Here is a tiny trained network, its code and every weight. The questions are about switching its units off for an input and a class, where a switched-off unit gives its printed mean instead of its output.

import numpy as np


def w(rows, s, z=0):
    codes = np.array(rows[::2]) - 128.0
    scale = np.full(codes.shape[1], s)
    scale[-1] = z or s
    return codes * scale


def norm(h):
    return h / np.sqrt((h * h).mean(-1, keepdims=True) + 1e-5)


def f(y):
    return y / 2 * (1 + np.tanh(0.7978845608 * (y + 0.044715 * y**3)))


def log_softmax(a):
    a = a - a.max(-1, keepdims=True)
    return a - np.log(np.exp(a).sum(-1, keepdims=True))


def net(x, mask):
    res = np.array(x, float).reshape(1, 4) / 4 @ E
    u = 0
    for l in range(2):
        y = f(norm(res) @ A[l][:, :-1].T + A[l][:, -1])
        res = res + np.where(mask[u : u + 4], y, B[l][:, -1]) @ B[l][:, :-1]
        u += 4
    return log_softmax(norm(res)[-1] @ U[:, :-1].T + U[:, -1])


A, B = {}, {}
E = w([
[160,141,163,122,92,99,11,190,95,184],'x0',
[206,125,239,137,122,139,148,7,85,178],'x1',
[158,155,38,126,139,104,132,58,153,149],'x2',
[246,131,35,163,88,90,156,156,2,122],'x3',
],0.0066)
A[0] = w([
[215,162,79,135,108,67,159,133,138,117,154],'L0N0',
[116,100,78,166,164,183,178,95,164,66,31],'L0N1',
[146,81,99,120,157,144,157,148,102,173,4],'L0N2',
[104,97,244,129,96,146,145,199,56,1,57],'L0N3',
],0.0061,0.0043)
B[0] = w([
[107,142,147,85,103,138,108,128,181,114,254],'L0N0',
[168,150,136,140,160,128,129,152,94,201,206],'L0N1',
[155,164,153,147,144,139,178,92,89,5,84],'L0N2',
[120,182,44,98,111,49,120,48,131,117,252],'L0N3',
],0.016,0.0027)
A[1] = w([
[92,113,79,145,149,135,129,194,133,65,22],'L1N0',
[105,151,127,140,143,148,253,117,97,92,97],'L1N1',
[164,164,225,134,101,132,167,82,108,94,3],'L1N2',
[184,104,87,126,83,151,140,142,64,64,81],'L1N3',
],0.011,0.0033)
B[1] = w([
[214,24,144,133,148,168,171,14,2,154,233],'L1N0',
[97,165,148,140,27,84,37,237,110,213,245],'L1N1',
[143,55,13,128,179,152,118,158,60,56,251],'L1N2',
[44,137,234,96,206,215,177,115,247,87,223],'L1N3',
],0.0092,0.0032)
U = w([
[166,14,60,152,165,146,136,109,26,123,140],'0',
[136,197,53,88,118,79,156,71,164,136,251],'1',
[111,121,231,109,156,213,186,183,226,75,155],'2',
[147,167,156,166,62,114,110,250,57,215,156],'3',
[160,140,81,166,125,90,141,141,130,125,92],'4',
],0.012,0.0022)

Each question gives the input, the list of numbers given to net, and the class t.
The units are the neurons (one row each of A and B). Each row of codes is followed by its name. A weight is (code - 128) times the scale printed after its matrix; where a second scale follows, it is the last column's (A, B and U).
mask holds one flag per neuron, layer by layer. A switched-off neuron (its flag False) gives its mean, the last column of its row in B, instead of its output. The means were averaged over made-up inputs and are rounded, as every weight is.
A unit's drop is (log p(t) with every unit on - log p(t) with that unit switched off) / (log p(t) with every unit on - log p(t) with every unit switched off).
The circuit of an input: a set's keep is (log p(t) with only the set's units on - log p(t) with every unit switched off) / (log p(t) with every unit on - log p(t) with every unit switched off). Starting from all 8 units, units are removed one at a time, each time the one whose removal leaves the highest keep (on an exact tie, the one counted first), for as long as the keep stays at least 0.8.
circuit, biggest first: the units of the circuit, biggest drop first
unit that matters most: the unit with the biggest drop
k most important neurons: the k neurons with the biggest drops, biggest first
k most important neurons of layer l: the k neurons of layer l with the biggest drops, biggest first
drop of u: that unit's drop, to one decimal
input [-6,-1,-4,1], class 3: unit that matters most -> L1N1
input [-8,-6,-4,-4], class 3: 2 most important neurons -> (L1N1, L0N1)
input [7,8,-6,7], class 0: circuit, biggest first -> (L1N2, L1N1)
input [-7,-7,4,-5], class 0: 2 most important neurons of layer 0 -> (L0N3, L0N0)
input [-7,-6,3,2], class 3: 2 most important neurons -> (L1N1, L0N1)
input [-2,3,-8,-8], class 1: 2 most important neurons -> (L0N3, L1N3)
input [-4,8,6,-4], class 0: 2 most important neurons -> (L1N2, L0N3)
input [-7,5,5,-3], class 3: 2 most important neurons -> (L1N1, L0N3)
input [-1,1,-2,4], class 2: 2 most important neurons -> (L1N3, L0N2)
input [-7,1,-6,0], class 3: 4 most important neurons -> (L1N1, L0N0, L0N1, L1N3)
input [3,-5,-6,3], class 1: 2 most important neurons -> (L0N3, L1N2)
input [6,5,8,7], class 1: 2 most important neurons of layer 0 -> (L0N0, L0N1)
input [0,8,4,-6], class 0: 2 most important neurons of layer 1 -> (L1N2, L1N3)
input [4,5,7,7], class 1: 2 most important neurons -> (L0N0, L1N0)
input [-7,5,1,3], class 3: circuit, biggest first -> (L1N1)
input [-6,4,-8,-8], class 1: 2 most important neurons -> (L0N3, L1N3)
input [6,-5,-7,1], class 1: 2 most important neurons of layer 0 -> (L0N3, L0N1)
input [-6,-6,-3,-1], class 0: 2 most important neurons -> (L1N0, L0N2)
input [5,-8,6,1], class 0: 2 most important neurons -> (L1N0, L0N3)
input [-5,-3,-8,-6], class 1: most important neuron of layer 0 -> (L0N3)
input [-8,0,4,8], class 2: 2 most important neurons -> (L1N3, L0N3)
input [6,6,3,-5], class 0: 3 most important neurons of layer 1 -> (L1N2, L1N1, L1N3)
input [-6,-1,-7,-6], class 1: 2 most important neurons -> (L0N3, L1N3)
input [0,7,-7,-7], class 0: 3 most important neurons -> (L1N2, L0N0, L1N3)
input [8,8,7,-8], class 0: 2 most important neurons of layer 1 -> (L1N3, L1N2)
input [-8,-1,-1,4], class 3: drop of L1N1 -> 0.4
input [-8,3,4,-5], class 3: drop of L0N3 -> 0.1
input [-5,-4,1,-2], class 3: drop of L0N1 -> 0.4
input [-4,-1,3,5], class 2: unit that matters most -> L0N3
input [-3,4,-8,-4], class 1: drop of L0N3 -> 1.0
